In the rows, 128 means zero.
Each row is followed by its class.
[137 140 111 184 129 108  81 136 114 105 114 144  99 125 117 146 147 164
 149 109 101 126 140 144  97 115 121 115 152 161 156 131 136 106 134 130
  98 130 128 118  93 160  99 125 120 141 150 129 133  90 125 124 121 110
 128 133 127 126 107 113 119 103  91 121 112 139 120  80 113 126 122 107
 175 130 107 151  99 127 153 131 161 159 127 108 117 148 118 149 142 137
 133 120 139 116  93 119  94] : Riz
[114 140 109  95 105 131 115 133  94  90 134 138 179 137 146 136 105 132
 220 126 148 142 101 119  83 115 129 147 158 131 132  88 108 109 109 109
 126 117 140  86 134 109  94 125 111  82 162 134 132 129  96 121 140 160
 120 153  85 126 102 160 133 145 110 114 155 107 123 126 144 129 141  98
  59 139 133 123 128 124 136 158 145 130 164 114 134 130 148 142 158 112
 154 121 132 122 188 132 124] : fetag
[122 132 122 128 105 134 116  91 132 118 103 115 158 164 128 162 114 150
 202 126 119 115 127 140 116 119 139 134 131 125 133 159 134 139  86 137
 113 123 125 127 120 123 112  84 105 121 149 123 150 101 117  94 137 102
 126 143  95 143 110 152 164 123 128 134 131 140 131 179 173 181 126 154
 127 114 126 146 111 113 149 134 159 148 142 106 105 106 162 170 114 148
 123 184 117 148 109 109 126] : tama
[138 136  98 138 107 110 110 118 139 140 119 116 152 169 130 137 126 114
 197 133 143 127 153 124 116 130 154 120 123 111 133 116 126 133 134 126
 133 105 144 122 123 110 129 121 119 136 121 122 133 146 144 110 116 140
 132 128 155 132 115 129 137 133 153 144  94 127 110 164 140 163 136 142
  96 118 138 105 119 123 132 126 149 129 137 146 142 131 131 137 128 123
 123 153 128 120 178 137 126] : fetag
[ 86 136 104 125 100 127 106 101 131  85 112 113 172  95 101 137 127 156
 229 128  96 142  89 140  79 118 129 128 149 123 142 129 129 120 116 110
 151 102 122 106  91 148  74 107 133  72 191 151 161  71  84 118 128 122
 143 165  72 143  69 155 170 115 101  91 161 127 125 139 178 147 134 114
 143 106 140 150 103 123 145 153 153 135 148  97 100 104 164 181 138 110
 155 145 134 130 155 125 106] : Riz
[141 142 130 112 123 129 102 101 123 153 116 112 128 158 132 132 113 116
 102 127 195 109 108 113 132 141 144 130 131 119 130  96 121 155 111 117
 121 108 158 194 111 110 152 139 128 112 100 131 149 140 110  94 121 115
 122 116 114 132 165  99 120 123 196 100 120 133 107 188 162 199 146 183
 136 147 134 119 129 107 144 161 118 143 125 136  81 110 135 141 124 106
 123 136 130 123 162 128 130] : tama
[113 129 105 161 124  95 124 158 135 102 156 126 143 132 139 141 120 153
 217  85 132 141 106 108 143 118 133 111 141 114 145 105 120 117  92 136
 146 115 136  81 117 123 114 137 113 119 138 123  99 153 137 113 137 153
 135 132 155 117  95 104 103 139 108 129 129 117 123 119 115  95 125  98
 102 132 156 117 114 116 120 166 131 118 127 126 143 137 142 136 168 137
 132 134 143 116 174 138 115] : fetag
[131 116 108 107 114 136 124 109 125 114 126 122 188 157 127 140 117 129
 194 125 132 129 114 151  76 121 134 135 139 126 128 118 136 142 102 108
 103 115 123 135 135 146 171 141 118 113 156 139 156 101 105 110 129 133
 137 135  65 142 113 159 161 110 112 123 164 142 131 135 160 172 127 139
 105 112 129 128 116 122 127 171 138 135 140 103  99 108 160 168 141 124
 129 141 155 147 129 106 130] : tama
[133 144 112 168 107 119 110 123 132 114 108 141 105 119 118 137 149 156
 160 104 109 124 132 151 104 128 127 116 137 127 146 113 126 112 143 130
 153 122 137 153  87 148 125 136 135 144 138 138 156  89 128 133 125 132
 123 119 125 124 118 131 165 120  96 114 117 139 123 127 142 151 151 163
 187 124 111 159 115 141 151 132 167 135 120 125 114 120 128 141 135 120
 120 124 152 121 106 135  99] : Riz
[130 157 105  89  99 129 123 111 130 123 134 110 158 151 142 118 111 125
 216 123 142 144  97 120  99 108 126 131 147 128 130  92 130 103 105 115
 129 109 145 106 130 100 118 135 115  92 148 136 144 102 106 119 122 152
 134 165 106 135 112 143 132 134 142 133 141 120 119 144 160 141 132 117
  76 124 140 128 129 128 125 128 143 137 146 139 113 114 143 141 140 117
 134 121 126 125 192 132 129] : fetag
[118 141 113 108 114 119  92 143 121 115 126 111 162 154 222 127 103 160
 224 127 153 137 110 117 104 149 151 126 154 130 127  89 126 127 112 120
 129  96 128  95 151 105 115 120 109 116 156 137 141 117 114 113 132 167
 130 137 114 140 113 135 130 155 147 129 125 102 133 152 131 156 133 117
  76 122 138 116 134 120 127 153 138 125 140 152  95 136 130 137 142 131
 130 120 111 119 183 134 131] : fetag
[103 137 105 105 116 116 119 121 123 133 136 104 151 153 149 147 121 127
 252 129 133 119  95 130  90 145 144 129 126 121 145 139 115 144 127 126
 132 108 131 101 117 103  94 127 109 114 137 120 144 155 107 101 130 140
 138 159 137 142  97 164 143 151 152 144 104 143  92 171 165 169 120 151
  88 110 142 117 136 119 122 127 165 145 144 127 110 120 136 124 119 141
 134 142 124 114 195 134 127] : fetag
[105 150 107 115 140 130 123 106 125 114 140 112 143 108 123 132 129 126
 154 131 145 133  95 153  81 110 137 140 147 118 127 143 122 125 117 155
 153 109 143 165  96 131 116 137 136  80 145 139 164  92  82 130 131 132
 117 166  81 140 107 168 145 136 133 128 151 132 122 147 180 171 143 149
 155 150 138 130 103  99 146 129 133 148 143  93 100 110 158 173 120 134
 134 128 139 109 141 122 107] : Riz
[133 112  86  83 124 123 118 110 137 164 117  99 158 184 157 142 108 129
 232 125 158 146  97 124  92 121 159 120 111 122 122 107 131 111 127 125
 122 127 128 139 129 107 125 126 132 136 126  68 140 116 115 105 130 141
 134 157 110 137 127 168 157 165 153 137 106 139 117 167 165 202 140 172
  93  93 150 122 149 134 141 151 151 132 147 136 113 122 132 142 131 107
 121 157 146 130 194 135 113] : fetag
[151 141 109 101 124 149 119 102 129 150 142 105 158 163 131 141  69 126
 185 163 139 115 113 110 122 126 142 120 128 137 117 146 170 150 128  96
 134 114 140 164  98 125 144 126 115 124 127 143 163  96 124 105 134 135
 157 140  82 163 123 165 170 134 141 120 108 147 114 170 165 217 131 180
 131 106 122 138 131 131 148 140 147 148 141 138  92 107 140 156 164 126
 113 156 133 139 137 106 127] : tama
[156 123 134 146 108 144 114 152 137  97 126 138 132 162 142 121 115 121
  77 102 170 132 118 116 114 116 117 111 165 161 131  33 126  84 108 102
 163 127 164 163 129 156 156 103 125 101 151 157 147  88 121 127 164 201
 101 142  87 131 135 109 112 115 109  90 155  82 111 103 128 150 145  89
 121 131 130 122 127 139 144 142 140 123 129 135 134 136 128 139 180  51
 124 102 154 138 151 131  88] : Riz
[159 131 134 109 117 124 121 119 131 133 103 121 146 151 137 132 126 129
 141 110 121 125 153 127 109 141 139 130 129 133 120 128 104 145 132 125
 115 117 138 166 118 134 130 129 116 147 128 132 117 103 129 114 128 132
 121 135 107 131 127 136 153 124 142 120 116 140 120 133 162 184 135 152
 135 102 137 135 137 130 129 127 145 134 119 144 116 118 128 153 134 113
 106 163 143 135 115 179 116] : tama
